Each row is followed by its class.
10 3 -3 24 6 -37 3 9 3 -10 -24 -10 -3 5 9 -46 5 9 -23 -17 -8 5 -25 -11 8 0 0 0 -57 1 11 -17 -13
Z500
-31 -1 8 6 -2 -5 -18 2 11 -9 19 14 -10 2 -12 -24 -12 21 6 -20 33 8 9 -24 6 8 6 -4 -10 -17 9 2 28
Z279
15 5 14 11 19 -23 -29 16 2 -5 -14 -19 -28 0 22 -2 13 -12 4 -13 -1 13 -24 -10 15 0 -1 -24 7 -1 17 13 23
Z616
-14 -12 11 -11 -12 3 2 0 8 31 -16 -32 -28 -8 11 13 4 -23 24 29 6 -8 4 -17 -7 6 -4 7 -13 7 -6 25 7
Z832
57 -16 3 0 14 -40 14 -14 -24 -22 -6 26 25 -20 42 9 8 39 -59 7 -22 -17 -4 72 -15 -12 -9 12 3 -15 -12 6 -21
Z705
-21 -11 34 18 -11 -15 -30 3 11 4 20 17 -15 -5 3 4 -7 -8 9 -28 20 5 -25 -31 6 7 -4 -23 26 -8 17 28 36
Z634
11 15 11 8 0 -19 -14 29 -15 31 -13 -7 -56 -1 36 21 16 31 38 3 -29 16 21 -4 -12 8 -21 -15 -2 24 26 40 8
Z159
-26 3 8 12 -7 -12 -40 2 6 5 15 11 -11 4 0 -7 -6 24 22 -15 12 9 -18 -35 10 8 -2 -15 -3 -15 31 11 28
Z159
-14 -13 11 -16 3 -1 -12 -5 3 24 -9 -15 -5 -4 3 10 -3 -25 22 41 6 -11 -6 -17 10 2 5 4 7 0 4 12 3
Z616
-33 6 11 19 -16 -18 -39 -1 13 24 15 12 0 6 -5 -14 -18 16 -4 -17 30 1 5 -28 -4 18 0 -21 -16 15 27 26 24
Z254
-10 -16 15 -9 -5 3 8 -2 19 20 -19 -25 -24 -11 4 11 8 -9 45 53 8 -14 2 -13 7 4 7 5 19 -3 2 8 6
Z832
-1 -21 9 -6 0 1 3 1 5 21 -13 -13 -6 -11 26 9 8 5 39 35 -1 -13 -6 -3 3 -9 -5 4 16 -14 10 12 -3
Z254
-12 -1 8 19 23 -8 -21 -4 6 2 17 0 9 8 -5 -38 -10 -42 20 -9 -2 1 -24 -15 27 -6 8 -9 -14 -8 -8 -34 -10
Z868
9 16 -32 -2 -26 -16 13 3 -6 5 -30 16 -3 -12 44 63 8 25 -84 30 -20 6 30 30 -14 19 21 1 46 -22 -24 30 0
Z159
2 5 33 15 -13 -9 10 7 -2 32 15 -8 -32 -4 18 35 1 14 -13 -3 -11 4 30 -4 -10 4 -3 -1 1 30 5 26 10
Z254
-33 3 0 21 2 11 -16 2 13 1 -2 2 -16 6 -24 2 -8 1 4 4 -6 13 11 -18 -20 13 -4 -16 27 13 1 0 1
Z159
-24 9 6 -35 22 -8 -27 -22 -3 4 39 51 -5 7 -42 27 -39 35 -1 -4 13 -11 31 48 -29 24 7 44 42 -50 11 -5 30
Z159
25 2 33 -11 3 -39 47 2 -16 -14 28 39 28 5 -5 11 6 -30 -63 -3 -21 -10 -34 28 -18 -17 -33 11 -47 0 -31 -21 -10
Z634
20 4 12 1 14 -33 -16 11 -24 -8 -3 -14 -13 -5 27 -30 -14 -1 -25 -25 -6 14 -57 -15 6 -14 -13 18 -36 -3 -26 6 15
Z297
3 36 16 21 17 -40 -42 13 -5 5 -6 -2 -27 14 -23 -35 -28 5 1 -59 8 -18 -37 -14 0 4 -33 -11 -87 -7 16 -6 34
Z634
-17 -9 -10 -16 -2 -6 -5 11 -2 23 -16 -24 -27 -13 27 19 6 -4 43 33 0 -5 -10 -12 -8 3 -10 10 6 -13 -3 11 3
Z500
-11 3 8 15 -2 -12 -31 -5 22 13 -13 -3 7 12 -9 -35 1 -26 30 3 1 -7 -20 -30 15 9 -3 -3 -20 -4 19 -11 11
Z705
2 -13 16 -13 -5 2 13 8 1 34 -19 -34 -28 -18 31 30 9 -2 35 32 -4 1 -13 -8 10 -9 -3 1 13 -2 -1 30 8
Z832
0 -12 9 -4 -5 -10 8 9 1 26 -21 -14 -37 -3 7 -2 -2 -16 26 22 12 -4 5 -6 4 3 -4 11 -20 1 -3 29 12
Z279
41 5 21 -55 -4 -25 44 27 -23 34 12 -9 2 -10 53 9 13 -45 58 7 15 -11 -51 12 17 -23 -43 37 -54 11 -2 3 -15
Z616
-22 -10 7 10 -13 -24 -27 3 8 23 5 15 -13 -3 8 -6 -16 16 15 -4 18 -6 1 -18 -1 12 5 -8 4 3 5 21 22
Z868
6 -15 13 -3 3 -3 0 1 -2 11 -15 -21 -12 -12 20 -2 -1 2 21 27 6 -3 -19 -15 14 -11 0 2 -10 -5 7 21 6
Z279
1 -6 1 -2 -1 -11 -2 -10 -9 17 -8 -11 -24 2 23 12 4 -11 46 23 3 -12 -2 -18 1 0 -18 2 -7 11 10 11 5
Z185
-11 -9 -9 -18 11 -6 -6 -8 8 51 -26 21 -7 16 1 -6 -14 -62 20 34 3 -11 27 21 -1 26 9 13 13 -13 7 35 -15
Z254
-12 -15 2 -21 24 -2 -5 18 26 23 -28 7 -10 -27 -6 -22 -41 25 -48 35 33 -28 17 35 4 11 34 30 22 -58 -21 26 -22
Z254
-9 -12 1 5 18 -2 -8 -1 12 -12 -5 -12 2 -1 0 -45 7 -18 35 -4 0 7 -31 -7 13 -9 1 -5 -4 -21 -5 -23 -5
Z832
-8 -1 -9 -4 1 -5 18 1 -2 -7 -3 13 6 13 1 -5 5 -8 40 0 -2 8 5 5 9 4 -7 -11 3 -6 6 -24 -3
Z297
5 16 -5 4 18 -14 -9 2 -13 -5 6 -4 -6 8 20 -23 4 -2 25 -14 -4 12 -13 -4 11 -3 -14 4 -24 -12 12 -19 -8
Z159
19 4 -5 5 17 -3 2 -6 -28 -15 0 11 -2 9 0 15 -12 13 36 -5 -17 4 -24 7 27 -12 -3 -38 7 0 18 0 8
Z297
-8 -6 3 -9 -5 -12 9 14 7 18 -9 -22 -28 -11 25 13 8 -11 23 17 10 1 -9 -13 -2 7 -4 14 4 -4 -1 8 3
Z500
-18 -4 -21 -36 3 51 -4 -43 -27 -10 4 -10 34 -4 -2 79 -13 11 -21 40 -16 4 45 34 -46 -4 19 6 48 -14 15 11 -10
Z279
-6 3 -7 -3 12 -10 13 -13 8 9 -22 -4 -25 23 -8 -2 6 -17 47 26 -1 -5 33 -3 3 16 1 -4 -8 0 26 -10 1
Z185
-5 4 14 14 12 -5 -9 2 11 14 -1 -12 -22 8 7 -1 2 -21 34 9 -3 0 12 -6 9 5 6 -8 2 -7 22 -9 -1
Z254
4 -9 -18 -21 -15 -29 47 -13 21 -15 -7 55 -9 27 8 5 7 -73 63 9 26 -12 5 18 -16 33 -8 -5 10 -11 10 -15 2
Z190
-12 -8 3 -5 -4 -1 4 -1 -6 27 -16 -22 -41 -4 15 17 -5 -12 37 23 2 0 -1 -24 7 1 0 -4 -14 0 -6 19 10
Z190
-10 21 -2 13 -1 15 -12 20 10 -17 -2 -17 -31 -11 21 25 9 14 22 -18 13 26 9 -11 -19 1 -8 -13 60 -2 5 -8 12
Z705
-13 -10 5 -2 -13 -11 -8 -5 -3 31 -26 -16 -28 -2 5 8 -7 -5 16 29 4 -6 -3 -25 5 4 5 1 -34 -1 6 23 11
Z190
24 -13 7 5 -8 -52 35 -37 -48 -9 14 58 38 7 4 29 2 39 -114 -10 -5 11 -12 34 -5 -17 -12 29 -30 -4 6 8 -5
Z500
0 0 7 11 18 -7 1 6 10 10 -16 -21 -14 5 17 2 5 -3 39 -11 -4 5 -3 -4 3 -2 -12 -12 6 1 13 -11 9
Z868
-42 -27 14 -11 24 -3 -31 -29 13 39 -17 -7 12 6 1 -33 -38 19 3 12 26 -4 0 -47 29 25 12 9 16 -11 11 45 38
Z297
-24 4 8 15 -9 -1 3 -9 3 1 -2 4 1 13 -18 -2 3 -34 -6 -14 9 6 16 -9 -5 4 -4 -9 -26 -9 16 -15 -8
Z634
15 -6 5 12 19 -18 8 -6 -4 0 -13 11 2 11 -2 5 -5 -2 23 13 -25 -5 -25 6 21 -15 6 -21 1 -12 15 -15 -3
Z868
-16 -17 7 -10 -14 4 -1 -5 4 42 -16 -14 -8 -5 11 15 -6 2 38 39 4 -15 0 -17 7 -2 3 8 -1 -8 15 26 5
Z254
-14 20 17 1 5 2 4 13 11 30 14 -8 -27 2 -8 22 -20 -21 26 1 -9 3 -1 -11 6 8 -4 -10 11 11 -15 1 11
Z705
-8 -5 11 15 -7 -14 -16 5 8 6 10 7 -23 3 14 -3 -4 13 32 -36 9 7 -8 -20 3 8 -7 -25 5 9 25 19 21
Z185
-2 -14 7 0 -13 8 4 1 0 -2 -12 -18 -12 -11 22 1 16 -13 19 12 -4 -2 4 -14 -3 -3 2 -3 13 -6 -2 12 1
Z634
-8 -3 0 7 -5 -14 -31 -7 3 -8 4 6 -12 -5 6 22 11 41 32 17 -1 0 5 2 -7 4 4 -19 40 -7 26 2 29
Z185
3 18 26 -5 12 5 -4 41 -3 18 18 -25 -54 -14 32 33 15 7 40 2 1 21 18 2 -5 -8 -9 -9 29 1 10 14 8
Z254
0 19 2 18 10 -12 -17 23 -19 0 20 -11 -36 -10 12 31 2 16 7 -19 -20 22 -16 5 -2 -8 -8 -25 14 8 -5 -1 7
Z500
-34 16 -9 20 -10 16 -26 0 2 24 -5 -17 5 5 -26 7 -11 19 3 -8 -13 13 5 -22 5 -1 3 -32 -10 23 11 0 4
Z185
-29 1 8 19 -11 -21 -32 -2 10 -1 13 16 -32 11 -9 -8 -14 -8 37 -26 36 4 6 -21 -8 18 -6 -20 -19 -3 31 11 32
Z279
-28 -6 5 0 -18 -17 -23 11 7 3 9 0 -8 0 -3 -16 -7 5 34 -13 31 13 -7 -17 -6 13 -4 -16 -12 6 15 7 22
Z297
-13 -9 15 21 -1 -26 -44 13 14 0 12 19 -11 -12 2 -13 -3 38 10 -18 7 0 -31 -16 11 7 1 -14 22 -10 20 10 27
Z500
-12 -19 12 -8 -14 0 1 -6 -12 20 -10 -14 -17 -6 20 21 2 -25 25 20 2 0 -8 -19 0 -7 1 -4 -1 -13 11 30 1
Z634
-36 5 2 -5 8 14 -9 9 16 17 -2 -12 -11 -16 -5 35 3 39 30 39 10 6 33 10 -15 4 -5 -4 65 -2 2 -11 4
Z185
3 -2 -18 3 7 -17 -2 -1 -8 -2 -25 -14 0 7 37 -20 15 -27 26 -8 -10 21 -17 -3 13 1 -8 4 3 -15 -11 -16 3
Z297
-15 16 15 23 16 11 -17 21 22 -10 8 -19 -28 -8 -16 17 -11 5 -22 -20 -5 22 11 7 -16 8 9 -30 39 11 -16 0 21
Z279
-1 26 -15 -2 -35 -50 32 9 1 11 -24 23 -30 17 -29 18 -23 -31 -61 5 34 -13 -7 14 -19 19 -6 24 -82 -17 -12 -2 0
Z159
-5 -11 11 3 -4 -3 -14 4 3 19 -14 -19 -28 -9 16 18 7 -3 29 33 -5 -6 -2 -14 -3 -1 -3 -6 11 6 10 16 2
Z185
-3 -6 19 8 0 -20 -32 1 1 9 15 17 -13 -2 7 -7 -7 18 25 -4 6 -5 -11 -20 12 2 6 -3 17 0 13 13 30
Z868
5 9 -14 -2 2 -13 20 3 -13 -3 6 -3 4 9 19 -20 6 -1 12 -19 1 20 9 6 16 -8 12 -3 -22 -3 -1 -17 -8
Z868
-7 7 -3 17 18 -9 -11 -7 1 1 -6 -15 -31 20 12 -21 -4 -38 48 -32 -1 9 -26 -33 14 6 -17 -2 -19 -14 11 -11 14
Z159
21 -26 -3 -2 -5 -17 -2 -1 -33 30 -19 -13 -16 -8 66 -9 18 19 22 -54 18 9 31 26 -29 -3 -41 20 -36 24 23 49 -7
Z868
-2 -13 19 -13 -1 -11 7 10 3 33 -14 -21 -21 -14 22 20 2 4 23 36 1 -6 -5 -12 21 -4 6 2 10 2 1 23 6
Z616
-17 4 11 10 -1 -4 -35 15 15 0 20 13 -16 -11 -3 7 -10 28 23 -5 4 2 -12 -6 5 9 8 -20 35 -18 16 4 16
Z159
-15 -8 24 10 -9 -6 -24 -11 0 2 18 15 0 -2 7 10 -10 11 3 -33 14 5 -10 -20 0 6 -2 -19 24 -3 26 30 31
Z634
-21 9 10 22 -15 -19 -47 13 9 11 13 14 -11 1 5 -23 -1 10 3 -20 18 0 -6 -28 -1 9 -6 -12 -14 1 16 13 24
Z254
19 4 15 -33 -23 -39 41 -11 -10 42 -12 11 11 -4 28 64 18 47 47 83 -17 -29 17 23 -7 2 -16 38 -12 11 46 -9 -5
Z500
-2 -11 -34 -49 -33 21 -9 7 -3 19 -30 35 27 0 -11 -19 6 11 42 38 -24 -43 28 20 -24 6 -1 26 -34 -27 6 13 -24
Z705
-22 -2 16 16 -15 -7 -22 6 11 0 10 5 -14 -4 14 -6 -2 14 26 -25 14 7 0 -31 7 9 6 -30 16 -5 26 20 23
Z634
